[128 = 0]

defiz_ludi: [141  76 162  93 168 152 163  98 113 120 212 138  99 129 130 133 149 175
 108  78 122 158 125 128 131 121 152 155 131 162 115 129]
rotu_sori: [105 131 136  73 106 117 130  88 113 110 146 144 166 141 164 117 139 158
 134 139 130 129 180 166 141 134 111 106 157 153  95 139]
rut_mulo: [166  60 108 114 145 214 127 115 113 147 121 114  89 137  94 109 115 117
 140  51  97 189 100 199 123 125 111 127 188 118 162  59]
rotu_sori: [143 142 128  90 102 105 139 116 105 122 123 132 141 132 173 128 125 132
 161 121 138 117 132 139 135 138  91  69 158 140  92 136]
lotin_nur: [134 148 152 126 142 143 166 131 117 101 148 154 135 115 108 153  99 104
 101 133 137 106 181 137 119 102 145 132  94 137 111 160]
rotu_sori: [116 141 146 163 118 138 126  86 147  98 118 141 171 147 149  66 199 135
  91 152 140 120  93 154 221 120 111 166 178 121 136 139]
rotu_sori: [125 133 134 133 116 123 122 135 115 119 119 127 147 133 127 109 145 122
 131 129 125 119 112 131 159 136  98 143 142  99 114 140]
defiz_ludi: [107 106 104  87 165 158 135 109 169 119 131 128 118 115 155  84 168 127
 149 113 147 143 142 150 105 140 165 107 128 151 157 111]
rut_mulo: [129 158 123 113 142 142 140 114 111  96 149  96 164 117  97 132  91  94
  92 146 132  79 166 145 100 117 141 124  92  74 106 167]
rut_mulo: [105 126 134 134 154 103 175 173 177  91 160 168 103  97 146 103 136 128
 126 111 134  90 141 100 107 117 143 138 109 130 121 136]
rotu_sori: [105 140 130 130 140 181 114 127 120 121  95 134 160 126  81 125 132  83
 115 156 134 140 182 163 138 124 149 167  92 115 150 146]
rotu_sori: [150  93 109 105 181 214 136 159 115 120 101 139 108 117  76 113 132  88
 160  72 134 159 126 166 117 134 125 130 121  91 144 120]
lotin_nur: [172 128 118 132 163 148 142 128 127 118 124 134 111 129 123 134 133 134
 133 101 151 125  82 122 130 121 129  93 138 115 122 136]
lotin_nur: [107 156 130 127 127 122 148  77 158  83 157 121 171 126 151  89 138 129
  74 159 137  81 155 159 141 108 146 127 143 122 122 145]
rotu_sori: [138 144 125 148 113 132 103 109 116 128  96 129 157 151 125 122 147 137
 121 148 135 133 100 141 174 129 104 127 158 113 125 135]
rut_mulo: [103 151 143 144  93 159 144 105 125  95 123 137 175 127 101 109  90  80
  72 156 103 103 208 204 147  95 117 163 145 113 131 126]
defiz_ludi: [117 134 170 119 129 184 166  99 127 109 108 153 148 115 155  76 192  57
 132 130 153 144 161 174 198 123 133 154 129 174 152 143]
lotin_nur: [170 139 164 131 190 213 179 153  97 127 114 114 101  87  84 139 140   4
 139 102 167 131 135 115 130 122 170 149  31 126 156 175]
rut_mulo: [133 134 133 103 132 132 138 122 109 121 137 120 137 123 132 131 124 115
 136 124 135 119 142 132 123 133 125 114 116 123 111 146]
rut_mulo: [106 123 152 126  87  91 119 154 119 159 104 154 117 130 167 133 156 130
 176 136 124 157 132 101 157 150 102 139 131 179 128 120]
rut_mulo: [103  95 120 103 130  90  96 133 119 138 172 121 128 145 121 142 130 210
 129 122 104 141 119 101 109 148 122 152 133 110 101 126]
lotin_nur: [140 135 153 135 103 164 106 125  68 168  92  86 140 130  94 150 122  56
 140 142 120 158 137 134 152 142 118 163  90 122 146 139]
defiz_ludi: [122 127 149 126 105 131 147 162 105 129 118 116 125 107 130 107 126  63
 152 112 114 117 137 130 141 140  95 151 115 109 123 132]
defiz_ludi: [112  96 107 101 125  84  94 126 125 150 172  85 118 138 134 134 121 192
 136 118 102 132 101  95  88 155 127 132 132 104 112 112]
lotin_nur: [142 103 129 115 113 106 123  87 135 146 145 100 114 141 193  89 183 162
 148 105 129 147  55 120 162 149 109 106 186 154 133 100]
lotin_nur: [149 132 126 126 147 139 143 142 124 119 125 149 117 124 116 148 113 128
 134 115 140 126 130 126 117 118 130 107 120 128 118 138]
lotin_nur: [119 135  98 107 119 123 110 117 138 131 110 130 138 135 135 137 105 146
 138 141 128 131 156 150  98 129 131  88 142 135 128 113]
rotu_sori: [127 135 129 171 115 154 138 143 148 124  94 142 123 120 113 108 120  81
 114 130 120 127 134 155 146 109 123 149 141 127 160 105]
rotu_sori: [147 134 117  79 141 115 128 102 115 145 143 120 116 130 153 174 108 156
 152 129 150 138 148 114  80 133 156  59 107 172 113 137]
lotin_nur: [100 164 146 155 108 121 135 148 126  96 113 155 170 124 106 121 119  99
  99 166 125  92 172 139 157 113 112 167 113 101 112 161]
defiz_ludi: [106 120 137 120 127 127 142 104 151 115 155 144 132 128 147 113 138 147
 106 133 125 129 157 145 130 117 146 138 140 160 134 119]
defiz_ludi: [111  96 123 118 142 134 136 157 148 140 140 144  91 114 123 131 119 132
 145 103 115 150 149 122  92 130 147 141 114 151 147 100]
defiz_ludi: [ 84 129 155 193  84 114 141 168 170 154 106 148  98 104 130 120 114  69
 114 153  98 137 171 118 130 110 147 196 104 181 187  86]
lotin_nur: [140 121 128 104  90 128  99  69  97 166 121  77 140 149 160 126 138 131
 141 135 119 159 110 150 145 146 114 104 162 154 137 104]
rut_mulo: [151 155 104 146 150 134 107 116 126 132 117  83 138 130  99 147 110 116
 107 151 144 105  99 109 104 126 154 111  95  87 136 148]
defiz_ludi: [132 109  98 106 172 142 140 128 164 115 148 143 101 120 127 130 116 159
 129 104 137 130 136 134  76 119 163  94 128 137 137 111]
defiz_ludi: [124 148 148 203  87  86 143 145 149 140 143  89 110 109 128 125  91  81
  80 149  96  86 108  94 124 108 132 173 112 117 153 109]
rut_mulo: [127 152  97  90 101 127 111 104 122 145  87  94 145 125 158 128 105  92
 164 148 137 125 161 157  94 143 126  58 130 140 135 115]
defiz_ludi: [100 106 128  92 123 114 131 135 130 116 155 174 129 136 130 145 108 185
 132 118 111 142 185 148 106 124 121 126 146 152 101 118]
rotu_sori: [108 112 129  92 147 149 129 129 119 120 145 132 135 123 111 127 129 129
 133 120 125 138 169 143 110 135 141 144 107 123 122 137]
lotin_nur: [142 144 110 119 152 156 137  87 147 110 121 101 143 123 144  93 151 103
 117 132 155 110 111 151 131 125 150  95 134 118 144 134]
rut_mulo: [151 114 141  95 126 136 108 130  64 161 128  93 125 135 115 156 133 120
 166 111 126 157 106 108 133 158 107 129 106 116 109 146]
rotu_sori: [100 133 152 133 105  84 138 121 136 108 162 126 149 127 161  93 160 144
 109 141 119  99 118 111 164 134 109 162 143 120 107 143]
rut_mulo: [119  83 132 129 126 181 168 146 151 109 134 163 100 113 118  84 114  96
 123  73  94 146 161 198 130 107 110 155 177 136 153  72]
[123 133 154 125 110 132 153 131 113 114 134 135 139 119 136 113 130  95
 125 123 121 116 150 144 153 124 107 145 132 129 116 138]  defiz_ludi
[ 89 148 149 109  76  95 139 143 110 111 129 135 164 118 148 111 113  97
 135 149 109  97 190 145 139 135  88 143 129 120  96 144]  rotu_sori
[170 151 123 131 160 153 147 118 133 132 100 120 111 116 143 134 145  87
 147 124 173 126  97 114 127 125 154  77 104 148 146 144]  rotu_sori
[144 131 148 147 124 118 137 123 110 116 156 138 134 139 111 148 113 153
  95 126 118 117 117 122 147 112 115 147 139 116 104 142]  lotin_nur
[122 141 128 164 108 113  77 104 113 147 121 109 159 160  97 155 124 167
  89 174 116 137 112 117 152 126 129 164 130 110 130 135]  rut_mulo
[148 125 110  94 159 138 134 114 121 119 148 106 125 124 128 132 123 137
 135 110 142 117 116 126  98 134 140  90 119 108 113 141]  rut_mulo
[191 153 154 183 137 143 160 131 102 125 133  89 113 115 105 138 113  64
  95 114 136  94  62 101 153 108 123 138 107  91 130 152]  defiz_ludi
[ 83  81 129  97  95 109 116 153 123 141 148 141 119 130 134 116 117 158
 152 105  80 156 167 146 113 146  97 162 156 135 119  89]  rut_mulo
[163 109 106  98 193 166 118 127 115 145 132 111  99 127  99 163 132 143
 152 101 155 157 102 105  86 140 169  97  87 124 135 141]  rotu_sori
[192 126 130 154 166 180 122  94 106 138 116 111 118 146 100 145 148 128
 110 112 153 153  55 128 162 117 141 117 136 120 144 137]  rut_mulo
[118 113 116 135 103 120  91 129 114 141 122 133 140 153 101 147 103 172
 119 134  97 148 133 145 129 129 103 145 160 110 119 107]  rotu_sori
[164  90 111  79 154 185 157 139 113 137 120 111  85 106 135 109 120  78
 183  54 129 153 119 163  94 141 118  80 140 128 140  96]  rut_mulo
[163 109 158 189 156 181 150 135 125 119 132 152 107 133  81 125 147 114
  86 101 125 147  81 134 183 100 129 189 139 118 150 126]  rut_mulo
[118 151 124 119 117 143 146 104 136  99 127 130 158 122 130 113 104 100
 102 145 128 100 180 175 122 109 131 113 137 123 124 132]  rut_mulo
[ 88 117 111  82 146 153 144 112 171 100 123 174 137 120 158  91 151 138
 144 126 143 140 196 179 113 125 151 104 145 170 141 113]  defiz_ludi
[152 117 120 156 129 122 114 149 122 135 118 120 115 137 114 124 135 142
 133 108 120 130  61 109 147 135  99 136 152  89 124 119]  rotu_sori
[ 84 107 147 126  92 122 123 178 123 153 105 156 113 116 126 127 127 100
 165 125 100 160 179 129 131 142 109 175 114 158 143 105]  defiz_ludi
[121  99 124 123 102  93 103 102 129 152 157 106 120 149 154 125 136 189
 125 122 102 148  95 120 131 140 115 132 171 142 126  94]  lotin_nur
[124  96 112 143 138 116 102 139 142 147 143 107 106 136 116 121 138 167
 126 113 109 143  79 103 117 140 132 154 138 107 142 102]  lotin_nur
[121 161 131 126  81 130 112  70 121 118  89 150 184 158 157 119 139 138
 115 173 137 134 161 187 182 116 103 100 185 160 121 128]  rotu_sori

deruz-tafab: [108 137 147 142 169 145 156 162 104 169 115 157 140 132 129 107 126 152
 141 113 145 115 131 136 103 106 123 124 133  95 112 136]
nisez-gez: [136 136 140 137 127 139 123 103 152 125 115 119 126 125 139 156 132 146
 126 116 123 136 111 114 141 128 114 102 116 145 126 122]
naz-mubu: [108 138 137 117 152 121 114 132 128 122 127 122 132 134 102 118 147 118
 131 127 137 135 126 126 124 124 150 144 136 105 104 131]
nisez-gez: [133 124 131 135 111 121 133 133 115 124 139 111 133 116 140 142 138 160
 171 129 128 141 124 111 136 129 120 134 134 137 136 123]
naz-mubu: [129 117 121 123 138 137 115 150 125 113 130 123 120 115 145 125 151 126
 118 166  97 113  93 122 118 152 126 151 136 148 126 142]
zize-pinub: [139 128 133 146 109 133 147 118 113 144 123 132 127 130 140 149 100 136
 141 112 136 119 139 135 137  98 117 115 133 147 154 133]
zize-pinub: [153 139 149 128 112 167 164 140 124 159 106 119 155 104 182 176  88 192
 150  93 138 101  92 141 125 104 104 103 137 126 189 116]
nisez-gez: [138 150 140 126 135 146 112  90 178 122 100 119 123 129 131 159 120 121
  86 109 123 127 105 128 141 129 122  89 109 140 128 121]
nisez-gez: [142 115 134 140 132 148 105  93 151 113 117 124 103 130 149 162 135 118
  95 143  94 121  94 118 147 136 115 106 110 178 126 139]
deruz-tafab: [155 165 120 121  96 116 128 141 151 142 117  85 127 103 136 147  81 125
 118  99 143 134 150 155 145 134 135  75 108  99 180 112]
zize-pinub: [107 180 143 157 157 140 162 130 145 160  86 163 147 133 111 112 130 145
 125 100 152 122 141 121  99  96  99 112 138 121  96 134]
deruz-tafab: [151 103  93  94  65 111 110  85 161  70 153 117 139 128 132 132 140 119
 120 149 113 143 121 108 139 171 121 161 132 163 141 100]
naz-mubu: [113 143 143 115 157 148 137 161 119 137 114 129 152 116 135 127 143 156
 142 129 132 109  91 129 101 120 132 157 156 108 126 133]
nisez-gez: [133 119 137 140 139 135 128 137 130 138 132 122 121 118 150 134 140 161
 143 129 117 143 117 114 135 148 114 100 103 124 120 122]
deruz-tafab: [137 119 131 113 110 149 168 131 107 154 125 154 159 136 144 132  81 146
 133  95 157  99 134 157 112  95 124 138 148 108 172 115]
nisez-gez: [148 189 132 110 120 139 103 147 182 110  92  61 136  78 151 172 133 147
 112 130 110 121  71 126 131 153 126 105 135 133 163 124]
naz-mubu: [139 125 125 132 107 135 153 127 116 144 126 142 138 131 140 132  96 135
 132 112 140 114 142 142 124 108 118 124 135 131 157 124]
nisez-gez: [108 151 142 165 176 149 149 148 132 156  99 165 128 127 133 108 154 151
 123 134 120 120 117 111 100 123  94 115 126 136  84 146]
deruz-tafab: [140 161 115 108 107 110 123 145 154 127 125  94 138 107 121 124 111 127
 124 112 144 142 145 141 131 149 139 105 119  89 151 107]
naz-mubu: [149 110 121 127 107 119 127 124 112 149 142 119 104 137 130 135  69  92
 106 107 140 125 169 169 155 116 150  86  99 108 172 125]
zize-pinub: [148 119 112  65 119 146 105 138 162 105 130 109 145 114 147 129 114 116
  77 135 117 107  85 154 119 172 150 139 125  95 165 104]
nisez-gez: [151 130 141 135 111 139 108  98 158 110 121  90 118 109 158 183 136 158
 136 126 106 141  89 105 158 142 113  96 111 165 143 121]
nisez-gez: [136 102 136 137 114 126 129 103 122 127 145 125 123 134 139 146 130 153
 155 118 129 149 133 112 150 129 120 112 111 138 127 116]
zize-pinub: [166 161 111 103  89 145 145 182 145 137 110  89 153  75 181 150  89 162
 123 126 120  97  94 154 112 152 114 116 141 115 211 114]
zize-pinub: [148 120 124 126 113 145 137 142 136 128 128 121 137 105 170 142 130 169
 138 137 110 122  97 119 124 153 103 121 124 141 151 118]
deruz-tafab: [118 166 132 104 156 136 132 219 118 140 116  94 156  81 145 114 150 170
 155 144 125 113  85 134  91 152 139 154 156  77 142 131]
deruz-tafab: [101 180 154 146 193 130 141 198 114 183 101 120 129 111 114 104 127 145
 140 105 151 129 141 147 107 112 142  91 120  56 109 142]
deruz-tafab: [ 82  84 149 139 183 145 142 107  87 131 138 202 136 177 100  94 171 125
 140 140 134 117 123 108 102  93 129 191 154 139  56 148]
deruz-tafab: [114 122 127 122 142 139 166 145 121 149 129 176 163 137 129  88 135 163
 142 116 149 125 138 123  92 132 108 146 135  94 107 110]
zize-pinub: [141 146 118 116 117 142 139 138 150 132 111 131 143 115 144 128 111 133
 104 123 127 110 116 140 113 138 115 122 132 124 151 120]
zize-pinub: [136 104 109 115 105 107 105 120 118 105 153 112 108 134 117 125 120  85
 115 147 119 132 145 140 146 139 153 141 124 136 142 132]
naz-mubu: [142 118 116 134 111 159 159 154 115 127 118 151 147 107 179 134 132 165
 136 159 100  87  83 120  96 134  86 166 162 177 156 139]
naz-mubu: [133 153 160 140 128 129 101 118 131 116 115  63 116 104 137 197 142 153
 166 121 118 139  87 110 162 107 139 113 137 154 143 141]
naz-mubu: [152  95  96 133 109 150 155 151 128 137 134 170 128 119 178 100 115 138
  97 159  97 101 120 134 103 168  85 127 115 153 149 125]
naz-mubu: [118 139 136 129 123 127 121 125 112 106 123 111 134 123 120 151 149 128
 154 144 122 115 101 115 126 101 135 177 173 164 130 148]
zize-pinub: [136  89 115 156 100 121 134  68 119 119 142 168 102 164 121 129 112  90
 109 134 120 128 165 123 148 108 110 125 116 188 120 138]
[ 96 119 135  98 147 115 114 107 113 108 140 141 142 161  74 109 144  91
 129 122 154 129 138 133 121 101 171 187 159 103  97 130]  deruz-tafab
[123 147  79  61  87  90 144 138 190  93 152 144 200 121  97  44 159 160
 138 117 167 175 164 103  85 213 116 166 126  45  97  50]  deruz-tafab
[138 106 129 113  80 101 138 103 109 121 164 107 146 135 120 144 112 157
 190  95 163 163 163 121 156 117 141 132 127 105 151  95]  nisez-gez
[139 106 138 146 124 151 144 117 105 144 124 145 120 135 154 154 105 134
 127 125 119 103 116 137 133  99 115 123 133 161 152 142]  deruz-tafab
[115 107 124 127 151 135 129  97 130 138 126 181 116 171 100  97 109  72
  70 120 137 114 157 151 121 111 139 125 115 121 103 134]  nisez-gez
[152  94 116 117 101 128  94 111 126  93 146  97 100 121 150 161 126 101
 110 161  91 119  99 131 155 146 141 137 125 174 159 138]  nisez-gez
[149 126 120 150  87 140 164 111 130 134 120 149 142 123 160 145 110 162
 144 121 126 118 129 116 124 118  82 123 136 173 154 121]  naz-mubu
[149 131 125 117 141 154  83 106 177 106 104 108  95 119 148 160 123  84
  44 151  83 105  77 142 143 155 133  96 104 164 142 142]  nisez-gez
[112 101 121 167 166 139 126 147 138 112 135 164 115 117 158  92 221 179
 146 195  70 149  89  58 103 195  68 142 109 179  45 139]  deruz-tafab
[148 124 104 106  75 101 106  77 162  90 143 108 125 137 109 137 114  94
 108 121 134 151 154 127 155 145 138 123 116 140 143 104]  deruz-tafab
[127 158 143 126 139 120 109 141 119 140 116  86 112 121 110 153 101  97
 121 111 140 122 134 158 147  97 166 107 132 106 153 145]  deruz-tafab
[135 153 105 132 122 131 137 153 160 123 112 137 138 105 144 104 144 141
 109 150 109 124 117 115 101 168  94 126 126 139 121 123]  zize-pinub
[157 127 117 136  99 144 155 144 136 144 123 131 138 105 175 138 104 167
 132 124 119 118 120 130 122 146  92 101 116 139 167 114]  deruz-tafab
[ 99 143 125  99 150 117 143 151 132 133 132 151 167 137  94  75 147 140
 141 113 163 140 147 127  93 137 141 161 142  61  93 106]  deruz-tafab
[111 134 147  96 178 142 114 183 102 147 125 108 133 119 122 122 122 117
 119 126 136 104 101 165 114 119 178 143 142  64 141 140]  naz-mubu
[118 125 120 120 143 138 143 145 131 131 125 160 146 131 130  95 143 138
 119 139 127 119 121 124  98 144 115 150 136 116 109 123]  naz-mubu
[124 149 133 139 125 145 187 118 153 161 108 183 177 135 136 104 122 193
 147  82 165 137 148 111  95 123  76 109 123 102 109  92]  naz-mubu
[131 121 111 144 105 117 132  98 145 107 133 149 126 136 125 117 149 128
 128 144 116 142 140  99 127 144  98 138 126 171 104 124]  naz-mubu
